Here is a tiny trained network, its code and every weight. The questions are about switching its units off for an input and a class, where a switched-off unit gives its printed mean instead of its output.

import numpy as np


def w(rows, s, z=0):
    codes = np.array(rows[::2]) - 128.0
    scale = np.full(codes.shape[1], s)
    scale[-1] = z or s
    return codes * scale


def f(y):
    return y / 2 * (1 + np.tanh(0.7978845608 * (y + 0.044715 * y**3)))


def log_softmax(a):
    a = a - a.max(-1, keepdims=True)
    return a - np.log(np.exp(a).sum(-1, keepdims=True))


def net(x, mask):
    res = np.array(x, float).reshape(1, 3) / 4 @ E
    y = f(res @ A[0][:, :-1].T + A[0][:, -1])
    res = res + np.where(mask, y, B[0][:, -1]) @ B[0][:, :-1]
    return log_softmax(res[-1] @ U[:, :-1].T + U[:, -1])


A, B = {}, {}
E = w([
[238,147,78,58,118,211,12,202,240,171],'x0',
[85,130,16,33,113,84,167,79,186,2],'x1',
[217,222,111,206,15,105,137,67,141,161],'x2',
],0.0065)
A[0] = w([
[125,101,94,61,165,158,74,166,153,122,186],'N0',
[113,78,100,49,177,178,72,178,156,117,201],'N1',
[194,182,136,161,77,146,106,126,143,173,151],'N2',
[107,134,123,134,119,62,194,103,119,99,154],'N3',
[135,116,211,172,137,145,116,139,86,203,179],'N4',
[153,119,229,187,138,157,118,141,85,175,179],'N5',
[137,163,75,116,85,85,156,78,157,93,222],'N6',
[211,152,98,115,115,180,1,166,190,164,225],'N7',
[98,112,153,145,138,89,190,97,90,106,220],'N8',
[49,82,126,118,157,62,238,89,90,64,253],'N9',
[88,86,199,154,163,114,173,126,61,130,193],'N10',
[111,106,207,163,143,142,143,144,88,144,139],'N11',
[145,171,108,133,88,98,149,89,147,116,187],'N12',
],0.0086,0.0046)
B[0] = w([
[145,82,153,60,143,199,181,149,179,111,184],'N0',
[130,65,207,6,191,196,162,145,180,125,199],'N1',
[184,211,102,194,62,160,86,99,82,197,195],'N2',
[104,148,97,133,89,74,158,121,87,94,175],'N3',
[128,129,203,186,188,97,35,238,160,164,204],'N4',
[121,146,196,177,170,116,43,223,145,160,208],'N5',
[135,115,60,106,98,121,239,83,115,84,190],'N6',
[209,167,111,107,59,254,136,111,158,152,249],'N7',
[110,142,102,149,115,49,129,124,94,87,197],'N8',
[32,121,112,102,122,55,141,106,48,87,248],'N9',
[80,81,138,175,174,31,119,150,113,80,204],'N10',
[110,78,165,182,196,86,108,161,144,112,174],'N11',
[165,133,77,141,80,138,164,92,111,106,168],'N12',
],0.0077,0.012)
U = w([
[111,88,178,157,185,154,86,154,171,157,7],'0',
[86,106,178,216,188,60,75,155,96,117,196],'1',
[54,56,162,52,189,146,177,110,121,93,150],'2',
[165,203,160,163,99,184,58,142,142,199,105],'3',
[176,75,143,66,143,221,179,129,253,111,196],'4',
[83,134,37,134,81,71,205,63,52,58,81],'5',
[175,194,66,178,58,182,154,36,100,160,150],'6',
],0.0063,0.0018)

Each question gives the input, the list of numbers given to net, and the class t.
The units are the neurons (one row each of A and B). Each row of codes is followed by its name. A weight is (code - 128) times the scale printed after its matrix; where a second scale follows, it is the last column's (A, B and U).
mask holds one flag per neuron, in row order. A switched-off neuron (its flag False) gives its mean, the last column of its row in B, instead of its output. The means were averaged over made-up inputs and are rounded, as every weight is.
A unit's drop is (log p(t) with every unit on - log p(t) with that unit switched off) / (log p(t) with every unit on - log p(t) with every unit switched off).
The circuit of an input: a set's keep is (log p(t) with only the set's units on - log p(t) with every unit switched off) / (log p(t) with every unit on - log p(t) with every unit switched off). Starting from the 12 units with the biggest drops (on a tie, the unit counted first), units are removed one at a time, each time the one whose removal leaves the highest keep (on an exact tie, the one counted first), for as long as the keep stays at least 0.8.
units of the circuit, in order: the units of the circuit, biggest drop first
top k neurons: the k neurons with the biggest drops, biggest first
drop when u is switched off: that unit's drop, to one decimal
input [2,-3,-1], class 3: top neuron	[N6]
input [6,-6,-4], class 4: units of the circuit, in order	[N1, N7]
input [2,-3,-4], class 4: units of the circuit, in order	[N9, N1]
input [5,-4,-3], class 4: units of the circuit, in order	[N1, N7]
input [1,-1,-4], class 4: units of the circuit, in order	[N9, N1]
input [-2,3,-3], class 5: top 3 neurons	[N4, N5, N9]
input [6,-3,0], class 4: top 2 neurons	[N1, N0]
input [0,2,4], class 6: top 4 neurons	[N9, N10, N8, N11]
input [2,-6,-8], class 0: top 2 neurons	[N4, N5]
input [-5,1,-2], class 5: drop when N5 is switched off	0.1
input [-1,-1,4], class 6: drop when N9 is switched off	0.3
input [7,5,5], class 6: drop when N2 is switched off	1.2
